The rows lie along a hidden order. The number after each row says roughly how far along it the row is, from 0 to 10. A new part has a new order.
[  5   0  -8  -3 -12 -12  37 -11 -36  32  57 -43 -12  13 -19  12 -35 -68] -> 2
[-22  16  -6  -4  20 -24  39  19 -52  42  14 -38  10  30 -11   3 -19 -96] -> 3
[-16  61 -26  -3  19 -18  24 -11 -53  35  16 -44 -11  30 -26 -25   6 -80] -> 10
[-13  41 -14  -2 -34  12  10  22 -41  93  35 -56  -3  87  -3 -14 -20 -55] -> 2
[  3  48 -20   0  -3 -14  19  13 -26 -16  42 -61 -10   1  -3  12 -37 -75] -> 0
[ -5  49  -4   5  15  -1  28  31 -31 -40  27 -28  -9  -4  -5  12 -27 -45] -> 3
[-13  89 -21  -1 -27  11   3  30 -45  -7   9 -28 -12  56 -13 -15 -18 -31] -> 9
[ -1  66 -17   6   9 -11  12  29 -25  19  22 -34 -13  38   4  -2 -23 -65] -> 0
[  8  52 -25   0  -3   7  17  -4 -24 -15  48 -54 -20  18 -15   2 -25 -52] -> 4
[-20  70 -10   5  11   6  41  31 -43 -34  -1 -35   1 -22  -8   4  -5 -68] -> 5
[-11  31 -21  -7  67 -14  37 -11 -50  14  25 -41  -9  17 -31  -7 -16 -72] -> 9

[ 51   3 -22  -1 -23 -18 -11 -39 -12 -38 -33  32   5  16   4 -14  26 -18
  19  -2 -10] -> 7
[ 66   2 -41  22   6 -25 -17 -41 -18 -37 -45  40   4   9  -8  -8  38 -44
  29  -7  -7] -> 8
[ 27   3 -12  -5 -22 -14  -7 -24  -8 -34 -24  26   6  16   3 -15  26 -25
  12  -2 -10] -> 6
[ 73   4 -25  -7 -39 -20 -14 -54 -14 -40 -33  37   3  20  12 -14  23  -2
  22   2  -9] -> 8
[123   1 -46   3 -36 -29 -21 -75 -27 -44 -45  52   1  21  12 -13  29   3
  36   5  -2] -> 10
[-127   -4   28   18   61   12    9   73   26   27   27  -37   -1  -26
  -22   10   -3  -55  -24  -20   -4] -> 0
[-72  -3  16   3  21   2   4  43   9   0   6 -13   5  -3 -12  -5   9 -47
  -9 -10  -4] -> 2
[ -3   1  -9   4   0 -11  -5  -2  -6 -26 -21  19   8  10  -8 -12  29 -46
   9  -6  -8] -> 5
[ 11   2 -11   2  -9 -14  -6  -6  -7 -29 -22  21   7  13  -4 -13  27 -39
  12  -5  -9] -> 6
[-25  -1 -11  16  24 -10  -5  18  -4 -18 -20  10   8   2 -18  -7  31 -68
   8 -11  -6] -> 4
[ 12   2 -13   5  -7 -14  -7 -13  -8 -29 -23  23   7  10  -5 -12  29 -40
  13  -5  -9] -> 6

Next part:
[   3   51   -6    2    5  -28  -15   -7   -9   10    2    4  -31   12
   12   -8  -18   -5 -103  -12  -32   53   -9  -12  -25   -8] -> 10
[  9  17 -15  -2  13 -78  -2   1   5  -6   6  -2 -14  12  25 -12   6 -10
 -60  -7  -8   6   5  -5 -84 -15] -> 10
[-12 -10  -7  -2  12 -53  -1  39  -2 -13 -15  30 -19  -2  15  10  16  -5
 -77 -26 -11 -22  -5  -5 -44 -12] -> 10
[ -3  -2 -10  -1  10 -55   2  48 -12  -7 -13  23 -10   8  28   8  15  -6
 -65 -23 -16 -14  -2  -8 -48 -12] -> 10
[ 28 -21 -11  -2  -9  13   5  56 -39  14  -3 -20  82  13  14  11  15   2
  51   5  -1 -19  23  -2 -13   0] -> 2
[ 11 -12   4   1 -18  65   1  21 -23  14  -2 -16  27   2  -1  10  -1   5
  81   9   0   2  10  -1  39  12] -> 0
[  3   6 -11  -2   9 -58  -7  37 -14  -4  -8  13 -22  11  25   3  13  -6
 -66 -20 -18 -10   0  -6 -51 -14] -> 10
[  7 -32   1   1 -19  74   5  85 -57  17 -21   7  38   2  12  34  13   7
  52  -3 -13 -14   7  -5  57   8] -> 0
[ -1 -51  -6  -4   3 -20  10  44  -4 -15 -12  13  39  -5  18  13  27   0
  29 -10  18 -67  10  11 -33  -5] -> 4
[  2  46   8   5 -13  74  -5 -19 -23  24   1 -13 -24   6 -28   1 -30   5
  15  15 -20  64  -9  -9  76  10] -> 3
